Every row comes from one small tree of marks. The marks that hang from a mark follow it in brackets, in alphabetical order. Every link used is in the known rows. Which tree was each row made from?
Each row is shifted at random along 8 fixed directions that mean nothing.
Known rows
rizo[dizop[pelib sevu[zuzuri]]]: [ 158 -223  -89   49 -199   78 -253   72   48   43   50 -127   18   -6
  -10   75   16    1  160 -305  198   -6 -358 -237    0 -257  210  108
   66  178   40  347 -191  -58 -448  117   95   30  -17   50  146 -142
  287 -340  -69   45 -162  235  202]
rizo[dizop sevu[pelib]]: [ 274 -257 -188  178  141  103 -108   66   66 -129 -109   -8  163   -2
  -84  -75   -3  364  289   87  184   85 -275 -419  -11   89  174   76
 -147  297  174  125  -85   48 -253   96   22  -30 -199  -74  174  -93
  394 -139  -58   48 -172  275  126]
zuzuri[ratif[beku[dizop[pelib[pulut]] rizo sevu[forik]]]]: [ -63  -86 -151    9  222  -13   74  114  -32  162  -57   -9   69 -247
   -1   18  -48  121  -14  106  -20 -185  -58  -55  198  -74 -168    8
   -6  -21  -17  235  -24  -14   22   31 -148 -140 -143   82  -68  291
  -52  -28  -16   57 -200  397  232]
zuzuri[ratif[beku[pelib[sevu] rizo[dizop]] pulut]]: [ -77  129   77    3  121  -10    5 -120  -53  175  147 -124   28   49
  -95 -101   33  -55   75  150  -70   -4  116  166 -101  186   40 -150
  -77 -296   15 -256   63  -82  226 -173 -136   44   -4   43  -48  194
 -140  155  144 -103   74 -262 -202]
sevu[dizop ratif zuzuri]: [ -52  327  423  103 -229 -236  121  316  304    1 -385  381 -128  -43
  154  265 -111 -186  -89  117 -355   90 -147  233 -130  145   74  431
  184  223   88 -196 -171  361  -90  144  106  461   81   87   28 -303
  226 -153  141  177  232  112 -195]
sevu[dizop forik[rizo] zuzuri]: [ -64 -398  -21 -353 -431  156   72   46 -125  -21   82 -237  -92  180
 -110  -21  -15 -258 -144 -416  355   -2  404  -49   30 -260   -1   84
   47   18   18  246  128  -38    7   34  233  305  116 -195   62  -18
  193 -180  175  -30  147 -175  205]
zuzuri[ratif[beku[rizo[dizop sevu]] pulut]]: [ -99   -7   67   66  210  -70   19   89  -85  135 -130  130    5  -72
  -45  -56  -22  389  441  371   56  259  137  -88 -208  212  196   -3
 -320   70  150 -286  120    4  168 -332   59  190 -155  -55  147   85
   71   93  173 -139  159 -221   19]
rizo[dizop[pelib[sevu[zuzuri]]]]: [ -15  -40 -123 -428 -140   -9  -38  -84   64  -71  123  -42  157   42
 -113  -40   -5 -239 -321  -33 -123  -77 -157  220  219  253 -262 -110
   29    6   14  100  155   15  -85 -130 -151 -167   17  194 -180   28
   68  172 -245  328 -306  293   84]
beku[pelib rizo[dizop[zuzuri[ratif[pulut]]]] sevu[forik]]: [ 176  -79 -104  306 -156  131  -57   46   84  380   91 -186  -34  -56
   50   82    4  147  266 -153  238  -64 -149  -84   96 -301  187  -47
  -34  -72  -30  260 -161 -141  -40  187 -126  129   85 -177  149  -74
   16 -284  121 -274 -180   86  159]
forik[sevu[pelib zuzuri]]: [ 265  -26 -207  109 -181  123  174 -127   51 -217  181 -117  159  295
  -96 -203   79  123 -186   80   17  -17   17    1  123  185  -75 -126
   19 -101  -75  -76  139   20 -111  249 -303  -60   74 -132  -42  -22
  166  244 -141   -3  -19    9 -182]
ratif[beku pulut[dizop[pelib rizo] zuzuri]]: [ -90  -58  -81 -155   50   34  -68   -7 -139  -73   77   15   51  -56
  119   36   13   75  -81   27  120  180  306  196  118  -32  -68 -110
  -77  -67 -129    4  121 -194   89 -152   21 -387  -67 -220  -66  -24
 -188  127  -54  106   -5  -80  -87]
zuzuri[ratif[pulut[dizop[pelib[sevu]]]]]: [  31  -50   49  -34    7  104 -194  -31   47   33  163  -10   -2   77
  -29  -70   70 -216   80 -109   37   25 -107  -72 -136 -143  170   31
   87    6   29  -26 -139  -63  -70  -93   86 -177  114  246   59   45
   24 -221   92   51    8 -183  -38]
forik[sevu[ratif[beku[rizo]]]]: [ -91   49   37  215  -10    5   99  -64 -150  -94  139  -87  -79    1
  119 -128   65   10  -11  -84   85 -198 -138 -103   15   10  -60 -190
  179 -168  -10   39 -105   36  205   31  -88  174  -48  -85  -39   21
  -44  121  -41 -196  110  -96 -103]
zuzuri[ratif[beku[pelib] pulut]]: [   3   67  220   72  -14   29  -75  126  303   99  -49  138   12   42
   13  105   60   51  250  106   39   -9 -312  -92    4  -65   79  258
  170   40  -14  -80  -55   -4  221  135   76   48 -145  140   42   53
  159 -314  169   54   46   24 -226]
rizo[dizop sevu[forik pelib ratif zuzuri]]: [ -76   18   99 -200 -271  -52   36   98   58    8 -127 -157 -141  -41
   29  162   -5 -352  -97 -288 -100  -70 -182    8  -41  -92  136  144
   35  102   18   68 -121  -10  -38  366   87  188   75  240   91 -230
  101 -208  -44  -23   12  151   53]
beku[dizop[pelib rizo sevu]]: [  39  164    2 -201  -51  -64  105   64  118   63  -20  101  105  -56
   30   83  -42 -102  -99  165 -107  108 -199  315  132  232  -74  -74
   58   -2   22   29   70  -57 -237 -214 -154  -61  -58  163 -103   27
  -88  147 -146  281 -287  164  -51]
pelib[pulut[dizop[sevu[forik]] zuzuri[ratif]]]: [ -19  -85 -158   26  146  -62   37    0  -77  -78  -15  124  -70 -143
   89  -44  -68   95 -208  -36  -75  -36  109  -84   23 -113 -179   -3
 -123   65  -86  105   25   -8  -41  -72  -28 -245   99   35  -48  164
 -144  112  -48  -13    0  248  301]
sevu[forik pelib[pulut[zuzuri] rizo] ratif[beku]]: [  51 -155   19 -206  -89  134  -18   42 -150 -340  125  -80  132  222
 -108 -111  -37 -137 -200 -117 -110  -15  658  137   16  -66   25  358
 -185   71  -34  -57   45   90   64  391   15 -120  -10    3  -24  312
  -45  -94   95  226  270 -133   -6]
pelib[dizop[zuzuri] rizo[sevu[forik ratif[pulut]]]]: [-222 -185   38 -285  -78   15 -283  -65 -276 -151   13    0  -39  -37
  -39   39  -49 -390    5 -362  -11 -117   24   39 -141 -168   37   23
  -34  257  230  251 -170  225  114 -104  298  -30   38  254  -29  -73
 -167 -216  -52  171  -66  -94  389]
forik[ratif[beku] rizo sevu[pelib[dizop pulut]]]: [ -38  -12   13   25   10  195 -280 -217 -121 -198  373 -362   35  231
  -80 -149  223 -315  239 -315  -34 -345  541 -101  147 -154   -2  -59
  190 -206  -31  -17   -1  -84   43   65   20 -341   83  -27  -81  177
 -160  -76 -140  122    2 -228  191]
forik[ratif[beku[pelib rizo sevu]]]: [ -67   -2   26   96  131   56    2 -148  -11   55  140 -214   15   22
  -69 -151    3 -131   27   60  122  -96 -249   35  -72  111  -45 -263
  202 -149   80   -7  -84   98  134  -27   49  109  -18 -122  -35  238
  186  -39   79  -61  -27 -120 -248]
forik[ratif rizo[sevu[dizop]]]: [ -30   64   45  176  -51  -63  141   82  104  -74  -12  146  -71  -46
   73    5  -44   58  199   50  -57  -32  129    3   44  135  -19  101
    4  125   95  -53  -25   98   28 -100  -64  134  -16 -105   19  -61
   94   83   25  147 -107   59  134]
sevu[forik[ratif[beku[dizop pelib]] rizo] zuzuri]: [-114  -97   48  326   47  -18  -46  -61 -215   20  -45 -285 -251  -53
   -9  -27   13  -92   55 -204  180  -80   90 -263 -318 -287  266  -47
  184 -139  -12  148 -256  271 -138  253  318  106  154 -281   39  150
  123  -88  303 -239  294 -203  -33]
zuzuri[ratif[beku[sevu] pulut[dizop[pelib[rizo]]]]]: [   1   37   98  183    5  103 -147   10  -31  173  222  -26  -81  -20
  113   33   97  -77  259  -87  121   10   66  -81 -122 -285  295   20
   58  -95  -22  -52 -204  -93  -74  -72  172  -47   53  -55  102   36
 -105 -316  119 -120  181 -335 -241]
dizop[rizo[sevu[forik pelib[pulut[ratif[beku]]]]] zuzuri]: [ 209  -60  -14  387  136   59 -149   -7 -167 -141  130 -134  -90   21
   44  -70  -25   84  118 -450  -28  -95  176 -131 -159 -352  415  392
 -142   14  -26  198 -385 -234 -170  562 -168   81  -34   16  226   -4
  -62 -251   55 -212  -55  -66  114]
rizo[dizop[sevu[forik pelib]]]: [  52 -111   56 -305 -101    9  111  -69  -12   12  -84 -237  -45  134
 -189  -92  -10 -278 -175 -178   45  116  -66    7 -197   22  132   23
   14  -26    6  -35   40 -237 -163   86   12  161   61  241  107   37
   97  -14   78  -89   49 -121 -107]
ratif[beku[sevu] pulut[zuzuri]]: [-103 -194  -76  209   80    4 -161  -45  -47   55 -120   74 -129 -143
  160   62   36  236  105 -155  301 -102 -330 -301  -22 -293  -84  -72
  196   58  -27  211 -112  -17  207  -66  253   92 -137 -292   93 -157
   38 -269  -43 -229   53   30  -45]
zuzuri[ratif[beku[sevu] pulut]]: [ -13  -77  -10  363   81   14   -6   57  130  116   -5  206  -50 -119
  128    8   20  243  219  -53  136 -180 -403 -252   39 -207  -11  103
  154   83   17  143 -195  -55  238   38  -49   79 -155   -2   94  -51
  108 -256   62 -162  -85  151  -74]
pelib[rizo[dizop sevu]]: [ 234  255  195  124 -360  -33  128   14  222  136  174  126  -52  153
  137   -3  -11  -57  145  -58 -181   -1  127  332   51  258  173  320
 -101 -130   24 -205  -17 -153 -109  -41 -339  520   60 -105   36   73
 -127    0    3   33  -49  -94 -332]
dizop[sevu[pelib zuzuri]]: [-159   -3  -52 -166 -186 -100  196 -158  -35 -151   14  -97 -128   29
  -10    2   19 -230 -508 -148    6 -108 -396   -5  -15   55 -310 -231
  216 -150 -111   98   64  -49   25   54  -29   63   34  140 -151 -198
  -30  271 -121  -94  -56   96 -300]
ratif[beku[dizop] pulut]: [ -36   20  148   36  -45   32 -152  116  221  176  -79  103  -37  -30
  229  208   96  -27  271  -74  152 -181 -263  -75  252 -133 -103  133
  292  -70  -62   79   -4  -97  201 -101  114  135 -100 -187  -49 -101
  -70 -298  -84   11  -10  122 -162]
dizop[pelib rizo sevu[forik] zuzuri[ratif[beku pulut]]]: [  10  126  -17   17  -64  -59   24  166   57   61   26  173   50 -182
   88  184   18   88  154  -55 -131   22 -162  105  137 -222  151  204
  -46  169  -93  220 -120 -219  -31  218 -253 -272 -125  403   47  -93
 -213 -106 -126  163 -317  236  276]
zuzuri[ratif[beku[sevu[dizop[rizo] forik pelib]] pulut]]: [ 118   34  -81  689  236  -13  123  137 -136   57 -173   67  -70 -262
  152  104    1  253  229 -101  -14 -110  -45 -273 -114 -357  352  142
    9   95   40  176 -451  -60  -53  467 -140 -112  -90  -16  200 -291
  -70 -208  112 -270  -26  149   17]
dizop[sevu[pelib[pulut]] zuzuri[ratif]]: [ -77  -32   63   52   74 -122  -33   14   81 -164 -205  126  -82  -33
 -110    4  -39   67 -143    5  -99   25 -345 -238 -231  -75  -38  117
   40  160   33   88  -95   97 -145   55   88   17  -78  334   52 -101
  141   29   82   19  -89  117   52]
beku[sevu[pelib[dizop[zuzuri[ratif]] rizo]]]: [  98  -40    3   51 -258   49   17   81  198   79   71  172   61    7
  -29   38  -16  154  -36    3   22   44  154  -37   73  -82  -38  129
  -80  181  -43   99   12  104 -124  -85   17   57  -72   -1   35  -34
  110  -62   80   77  -81   35   64]
sevu[forik pelib ratif[pulut] zuzuri]: [-323 -298 -112 -580  -24   61   60  -53 -260 -331 -156 -141   22   89
 -198   -9    2 -239 -415    9  177   20  -73 -118   12  -27 -332 -279
   50  130   33   85  246  211  332   75  371 -305   25  199 -158 -142
   57  151  -19   51  145   -8   58]
rizo[dizop[pelib[pulut]] sevu[forik[ratif]]]: [  61  165   66   62  183  -60 -196   26  -24  -23 -286   -6 -117 -109
   19  109   79  138  417  125  -82   21 -187 -345  -32  -22  180   49
  -23  119   54  -57    2   63 -237   36  213 -140   70  144   45  -33
 -103  -52 -142  -34  -12  156  273]
pulut[dizop zuzuri[ratif]]: [-178  -73  263 -196   77  -15 -316  154  126  -11 -157  154 -126 -128
   95   78   32 -237  102   61   94  235 -267 -250 -329  -54  200   34
  159  345  197   20 -200  421 -148 -272  747   45  122   69  102    5
  395 -467  121  146  211  -81   41]
pelib[dizop[rizo[sevu[ratif[beku]]]] pulut]: [  64   77   77  232  -63  -39  -68   81    5  -50   36  207   35  -33
  129   43  -85  108  177 -245 -216 -217  293  196  179  -48   -4  407
 -122   45   36   46  -95 -165  136   73 -345  118 -208   42   26   48
 -204  -54  -22   99 -137  174  210]
ratif[beku[pelib sevu] pulut]: [ -89 -131   88  -50   63   83 -204 -104   61  168 -117 -158  -88   29
  -54   83   92  -68  178 -124  345  -88 -524 -247  -94 -241   21 -132
  337  -86   45   71  -39  -83  209  -56  369  206 -145  -83  100  -80
  120 -413   55 -207   84 -183 -239]

Write each row's tree
[  -8  -87 -159  142  -45  -23 -124  -79 -140 -171   85  -74   43  -43
   18   19   -9  -69 -133 -193 -158 -307   18    2  142   53 -228   72
   -3  -22   76  259 -114   94  -42  153 -215  -30  -59  -12 -143  -48
 -107   47 -173  118 -254  387  105] | beku[rizo[sevu[pelib[dizop pulut] zuzuri]]]
[  88  118  -92 -114  233  -40   71   30    0  -96   68  173  139  -79
   47 -112  -48  -94 -132  337 -243  223   31  118  -90  300   28 -154
 -156  199   83 -164   -6  251 -211 -140   32 -333  260  146  -76  197
   45  105 -145  225   51   93  159] | pulut[dizop[sevu[forik]] zuzuri[ratif]]
[-200 -201  -77 -184  242   77 -215 -148  -64 -105  111 -130   90  -74
 -106  -98   36 -309 -159 -233  -21 -345 -152 -180   76  -83 -277 -146
  171    8   96  213  -96    0  159  -51  123 -340 -104  275 -126   94
   73 -139 -105  109 -215  226  126] | zuzuri[ratif[beku[sevu[pelib[dizop pulut]]]]]
[-172  -36  -93 -213  -20  -26   44  119  -83   72 -132  -22  -50 -171
   39  209   49   60  139  -17   71    9  -31 -179  107 -217   -5  -67
  -91   56 -106   28  146 -140  149  107  127 -225  -52  174   16 -250
  -91  -26 -116  -70   45  108  283] | rizo[sevu[dizop[pelib] forik zuzuri[ratif[beku pulut]]]]
[  19    4  140  322  114  -28 -187  -20    1  271   30  -80 -143  -92
   30    9  -60  136   54 -166  174   37  -26 -101 -220 -226  146   16
   93  -84  -72   87 -243   -1  -90  -57  182  338  -48 -265  134   18
  134 -208  236 -347  176 -234  -58] | pulut[ratif[beku[pelib[dizop[zuzuri]] rizo sevu]]]
[ -66  173   68 -299  -47  -57  -88 -110  102  -21   10 -150   -8  -13
   40  106   85 -387 -159  -52  -78  -18 -464   24   56  178 -114 -320
  193  -72    5   29   11  -49 -191 -129  115  -68  127  179 -126 -321
  -42   84 -321   85 -217   90 -109] | rizo[dizop[sevu[pelib] zuzuri]]
[ -58 -114 -130 -344 -103   43  127 -245 -234 -130  119 -108   61  154
 -120 -210  -79 -167 -421 -137  133   76  227  254    5  199 -235 -438
  -93 -187   47   15  263  -88   57 -412  -67   78   93 -121 -122 -118
  -93  488  -64  -34 -129 -293   56] | pelib[sevu[dizop[rizo zuzuri]]]
[ 165 -190 -178   65  108  261 -178 -237 -352   73  285 -571  133  191
 -104 -214   82 -243  156 -230  240    2  169  -25 -132  -90  337 -359
  -68 -248  101   55 -160 -193 -142  199  -25  -39  254 -250  104  -57
  -18 -154  -46 -293   43 -413  -94] | ratif[beku[rizo[dizop[zuzuri]] sevu[forik pelib]] pulut]
[ 175   97  -26  184 -154   56   63  123  241  396  -66   39   17  -46
   53  168  -53  100  166   24   55   57  -69  232   99 -191  180   57
  -21  -19  -31  106  -63  -72  -53  115 -154  106   50  -92  120  -34
  -44 -225  127  -60 -215   43   95] | beku[dizop[rizo zuzuri[ratif[pulut]]] pelib sevu[forik]]
[-196 -103  -91 -442  -86   60  149 -157 -271 -209   81 -341  -37  108
  -94  -92   46 -319 -314 -156  106  -35  -21  -82  -46   22  -98 -345
  -21 -141  -63  -81  187  -51  223  217  172  -54   98  145  -77  -90
  -11  185 -124 -192  234 -220  -76] | rizo[sevu[forik pelib ratif[beku] zuzuri]]
[  42  -95 -173  348  131  -46   17  -88    1    3  278   42  -30 -129
   96  -78 -125  198 -361 -287   33 -322   40   56  154 -172 -247   77
  -12 -186 -220  315 -186  -34   59   47 -309  -19 -201 -267 -128  202
 -127  214   53  -40 -199  218   -5] | pulut[ratif[beku[dizop[zuzuri] pelib[rizo sevu]]]]
[ 168  125  -29  373 -221  122 -122  116   33  212  293 -119  -21   70
  234  170  139  211  496  -47  144   26  356   25  253 -349  190   67
  -30 -182 -298  -84   50 -297 -128   79 -139 -104  109 -364   80  -70
 -223 -138  -68 -148  200 -183  -14] | forik[ratif[beku[rizo] pulut[dizop[pelib sevu[zuzuri]]]]]
[-156    0  118 -487  159  -42 -216  -62   48  -68 -197  124  -24   18
  -64   66   77 -170  -85  141  -19  -42 -109  -89   78  129 -322  -94
  164   37   96 -102  295  148  113 -572  409   51  -36   59 -130   77
 -101  -27 -192  188   73   -4   92] | pelib[pulut[dizop] sevu]
[   6 -197   11  317   92  -84  -29 -103  -57 -151  -59  120  -81   33
   19 -186 -158  -50 -267 -223   12   19 -191   98 -310   -8   32  132
   75   32   97  158 -324   18  -36   17 -180  102   57 -110   43  -68
  153   72  247  -36 -107   -7 -233] | ratif[pulut[dizop[zuzuri]]]
[ -13  202  103  -48 -119  -61   27   89  196  285 -108    1 -157 -102
   27  193   22   24   80  107 -125   16  237   60   66  -64   29  117
  -19  -57  -62  -82   87   50  -42   14  121  113  115  -76   38  125
 -120 -172   81   -9   50   61  168] | beku[pelib[pulut[zuzuri[ratif]]] sevu[forik[rizo[dizop]]]]
